Below is a small trained network, with its code and all its weights. Each question gives an input and a class and asks what happens when units are switched off, that is, made to give their printed mean instead of their output.

import numpy as np


def w(rows, s, z=0):
    codes = np.array(rows[::2]) - 128.0
    scale = np.full(codes.shape[1], s)
    scale[-1] = z or s
    return codes * scale


def f(y):
    return y / 2 * (1 + np.tanh(0.7978845608 * (y + 0.044715 * y**3)))


def log_softmax(a):
    a = a - a.max(-1, keepdims=True)
    return a - np.log(np.exp(a).sum(-1, keepdims=True))


def net(x, mask):
    res = np.array(x, float).reshape(1, 7) / 4 @ E
    y = f(res @ A[0][:, :-1].T + A[0][:, -1])
    res = res + np.where(mask, y, B[0][:, -1]) @ B[0][:, :-1]
    return log_softmax(res[-1] @ U[:, :-1].T + U[:, -1])


A, B = {}, {}
E = w([
[127,125,129],'x0',
[168,205,212],'x1',
[254,58,123],'x2',
[98,59,246],'x3',
[126,129,129],'x4',
[128,128,127],'x5',
[125,126,127],'x6',
],0.0075)
A[0] = w([
[71,164,125,201],'neuron 1',
[116,84,167,74],'neuron 2',
[54,166,123,1],'neuron 3',
[38,89,77,123],'neuron 4',
[106,222,31,16],'neuron 5',
[203,77,129,17],'neuron 6',
[92,40,69,190],'neuron 7',
[109,178,154,67],'neuron 8',
[193,96,133,2],'neuron 9',
[27,58,250,66],'neuron 10',
[89,59,213,76],'neuron 11',
[167,138,161,178],'neuron 12',
[209,88,126,8],'neuron 13',
[48,201,143,151],'neuron 14',
[149,151,164,227],'neuron 15',
[21,135,134,27],'neuron 16',
],0.012,0.0049)
B[0] = w([
[167,79,159,191],'neuron 1',
[155,171,75,147],'neuron 2',
[10,47,22,144],'neuron 3',
[169,98,198,189],'neuron 4',
[121,230,78,202],'neuron 5',
[48,58,51,164],'neuron 6',
[243,181,236,216],'neuron 7',
[183,33,168,141],'neuron 8',
[34,35,85,144],'neuron 9',
[149,197,50,253],'neuron 10',
[168,195,22,206],'neuron 11',
[167,70,210,183],'neuron 12',
[4,63,79,162],'neuron 13',
[155,2,159,210],'neuron 14',
[122,195,187,202],'neuron 15',
[64,73,134,165],'neuron 16',
],0.0087,0.0071)
U = w([
[87,62,105,119],'0',
[115,248,36,36],'1',
[193,136,209,173],'2',
[155,147,167,254],'3',
[160,142,158,204],'4',
],0.013,0.0072)

Each question gives the input, the list of numbers given to net, and the class t.
The units are the neurons (one row each of A and B). Each row of codes is followed by its name. A weight is (code - 128) times the scale printed after its matrix; where a second scale follows, it is the last column's (A, B and U).
mask holds one flag per neuron, in row order. A switched-off neuron (its flag False) gives its mean, the last column of its row in B, instead of its output. The means were averaged over made-up inputs and are rounded, as every weight is.
A unit's drop is (log p(t) with every unit on - log p(t) with that unit switched off) / (log p(t) with every unit on - log p(t) with every unit switched off).
The circuit of an input: a set's keep is (log p(t) with only the set's units on - log p(t) with every unit switched off) / (log p(t) with every unit on - log p(t) with every unit switched off). Starting from the 12 units with the biggest drops (on a tie, the unit counted first), units are removed one at a time, each time the one whose removal leaves the highest keep (on an exact tie, the one counted first), for as long as the keep stays at least 0.8.
circuit, biggest first: the units of the circuit, biggest drop first
top k neurons: the k neurons with the biggest drops, biggest first
drop of u: that unit's drop, to one decimal
input [-5,5,5,8,3,6,1], class 1: circuit, biggest first : neuron 11; neuron 10
input [1,-2,-5,0,3,-7,-5], class 0: circuit, biggest first : neuron 3; neuron 14
input [5,-7,-6,8,6,7,-2], class 1: circuit, biggest first : neuron 10
input [-4,7,5,8,6,6,-5], class 1: top 2 neurons : neuron 11; neuron 10
input [-3,4,5,8,3,4,7], class 1: top 2 neurons : neuron 11; neuron 10
input [-2,-4,4,7,-5,-4,-7], class 1: circuit, biggest first : neuron 11; neuron 10
input [3,0,4,8,-8,5,7], class 1: top 2 neurons : neuron 11; neuron 10
input [4,8,-6,-4,-8,0,5], class 2: top 2 neurons : neuron 14; neuron 8
input [2,-3,7,-5,4,7,0], class 0: circuit, biggest first : neuron 13; neuron 6
input [1,4,6,-6,3,2,6], class 0: top 3 neurons : neuron 7; neuron 13; neuron 10
input [3,3,-6,1,3,-4,-6], class 0: top 4 neurons : neuron 7; neuron 3; neuron 14; neuron 16
input [-6,-5,-5,7,1,-5,-6], class 1: top 3 neurons : neuron 10; neuron 11; neuron 12
input [6,-8,1,6,-8,3,1], class 2: top 2 neurons : neuron 7; neuron 4
input [-6,-5,-8,-2,6,-2,3], class 0: top neuron : neuron 3
input [-1,-3,8,-6,2,2,5], class 0: top 2 neurons : neuron 13; neuron 6
input [6,7,7,8,3,1,0], class 1: top 2 neurons : neuron 11; neuron 10
input [-3,-4,5,6,1,-2,3], class 1: drop of neuron 2 : 0.1
input [-5,2,7,7,3,0,6], class 0: drop of neuron 1 : 0.0
input [-5,-7,0,2,5,-2,-8], class 2: drop of neuron 7 : 0.3
input [1,-8,2,-3,3,4,-3], class 2: circuit, biggest first : neuron 7
input [-5,2,-6,-3,4,-2,3], class 0: circuit, biggest first : neuron 3; neuron 14
input [2,5,-4,8,-4,2,6], class 1: drop of neuron 11 : 0.4
